Below is a small trained network, with its code and all its weights. Each question gives an input and a class and asks what happens when units are switched off, that is, made to give their printed mean instead of their output.

import numpy as np


def w(rows, s, z=0):
    codes = np.array(rows[::2]) - 128.0
    scale = np.full(codes.shape[1], s)
    scale[-1] = z or s
    return codes * scale


def f(y):
    return np.maximum(y, 0)


def log_softmax(a):
    a = a - a.max(-1, keepdims=True)
    return a - np.log(np.exp(a).sum(-1, keepdims=True))


def net(x, mask):
    res = np.array(x, float).reshape(1, 3) / 4 @ E
    y = f(res @ A[0][:, :-1].T + A[0][:, -1])
    res = res + np.where(mask, y, B[0][:, -1]) @ B[0][:, :-1]
    return log_softmax(res[-1] @ U[:, :-1].T + U[:, -1])


A, B = {}, {}
E = w([
[91,209,38,156,100,55,57,174,54],'x0',
[216,45,93,196,142,162,69,244,181],'x1',
[141,84,77,57,5,184,71,73,137],'x2',
],0.013)
A[0] = w([
[78,159,72,183,111,37,91,149,75,45],'N1',
[94,210,178,151,242,114,209,177,153,75],'N2',
[123,72,80,185,197,161,124,220,175,197],'N3',
[175,87,113,175,131,201,177,58,144,63],'N4',
[121,102,95,211,158,194,108,201,156,165],'N5',
[136,160,62,90,141,32,52,157,27,36],'N6',
[134,169,124,184,137,76,63,125,95,47],'N7',
[147,121,66,219,142,142,90,163,150,111],'N8',
[33,255,175,119,173,128,216,4,93,213],'N9',
[109,165,146,102,94,37,196,54,143,222],'N10',
[231,118,148,121,160,169,123,175,158,120],'N11',
[62,118,147,216,207,71,181,148,156,77],'N12',
[143,178,57,93,172,54,68,198,95,47],'N13',
[129,78,208,114,155,129,222,135,210,8],'N14',
[145,136,158,143,228,62,164,174,77,72],'N15',
[159,134,161,163,190,94,175,197,79,140],'N16',
[103,81,92,79,4,167,28,67,151,124],'N17',
[233,40,97,162,100,133,41,219,202,201],'N18',
[172,86,239,116,195,203,176,93,119,6],'N19',
],0.0086,0.0021)
B[0] = w([
[116,83,157,75,174,103,113,108,171,201],'N1',
[226,160,86,90,102,116,137,209,105,211],'N2',
[116,187,113,203,60,173,79,42,133,205],'N3',
[91,72,160,76,142,111,102,170,120,167],'N4',
[107,185,88,195,81,151,124,79,219,191],'N5',
[68,11,96,70,170,95,103,95,195,206],'N6',
[62,56,119,123,154,63,84,119,120,171],'N7',
[77,160,138,134,94,108,108,104,161,182],'N8',
[96,163,122,199,52,116,125,61,160,254],'N9',
[69,214,70,189,55,95,158,46,151,196],'N10',
[41,143,95,125,112,104,140,91,177,182],'N11',
[159,127,98,50,122,238,220,208,68,194],'N12',
[48,75,158,62,181,86,85,157,182,192],'N13',
[50,25,206,90,168,72,96,103,140,193],'N14',
[208,102,75,108,128,174,223,194,43,192],'N15',
[206,165,108,115,81,142,137,173,40,188],'N16',
[216,122,71,70,159,254,199,198,3,215],'N17',
[165,193,90,154,85,102,100,98,130,238],'N18',
[59,56,200,100,194,139,61,142,189,197],'N19',
],0.0069,0.022)
U = w([
[109,215,126,202,69,97,123,58,141,223],'0',
[195,112,112,89,127,161,153,180,2,143],'1',
[86,37,166,98,209,64,86,126,158,1],'2',
],0.014,0.002)

Each question gives the input, the list of numbers given to net, and the class t.
The units are the neurons (one row each of A and B). Each row of codes is followed by its name. A weight is (code - 128) times the scale printed after its matrix; where a second scale follows, it is the last column's (A, B and U).
mask holds one flag per neuron, in row order. A switched-off neuron (its flag False) gives its mean, the last column of its row in B, instead of its output. The means were averaged over made-up inputs and are rounded, as every weight is.
A unit's drop is (log p(t) with every unit on - log p(t) with that unit switched off) / (log p(t) with every unit on - log p(t) with every unit switched off).
The circuit of an input: a set's keep is (log p(t) with only the set's units on - log p(t) with every unit switched off) / (log p(t) with every unit on - log p(t) with every unit switched off). Starting from the 12 units with the biggest drops (on a tie, the unit counted first), units are removed one at a time, each time the one whose removal leaves the highest keep (on an exact tie, the one counted first), for as long as the keep stays at least 0.8.
circuit, biggest first: the units of the circuit, biggest drop first
k most important neurons: the k neurons with the biggest drops, biggest first
drop when u is switched off: that unit's drop, to one decimal
input [-6,-5,2], class 2: 2 most important neurons => [N19 N14]
input [7,1,5], class 2: circuit, biggest first => [N6]
input [-4,5,5], class 0: 3 most important neurons => [N18 N12 N15]
input [-6,6,-3], class 0: 2 most important neurons => [N3 N18]
input [-1,8,-8], class 0: 3 most important neurons => [N3 N5 N17]
input [-4,6,-8], class 1: 2 most important neurons => [N12 N15]
input [7,8,3], class 0: 3 most important neurons => [N18 N3 N5]
input [7,5,4], class 2: 2 most important neurons => [N6 N13]
input [-7,-6,5], class 2: 2 most important neurons => [N19 N14]
input [8,6,-1], class 2: 2 most important neurons => [N13 N6]
input [-1,-4,-5], class 1: 3 most important neurons => [N12 N2 N15]
input [8,-7,-6], class 2: drop when N18 is switched off => 0.2
input [3,7,6], class 0: drop when N18 is switched off => 0.1
input [-1,-5,7], class 1: circuit, biggest first => [N17]
input [-1,-2,3], class 1: drop when N17 is switched off => 0.2
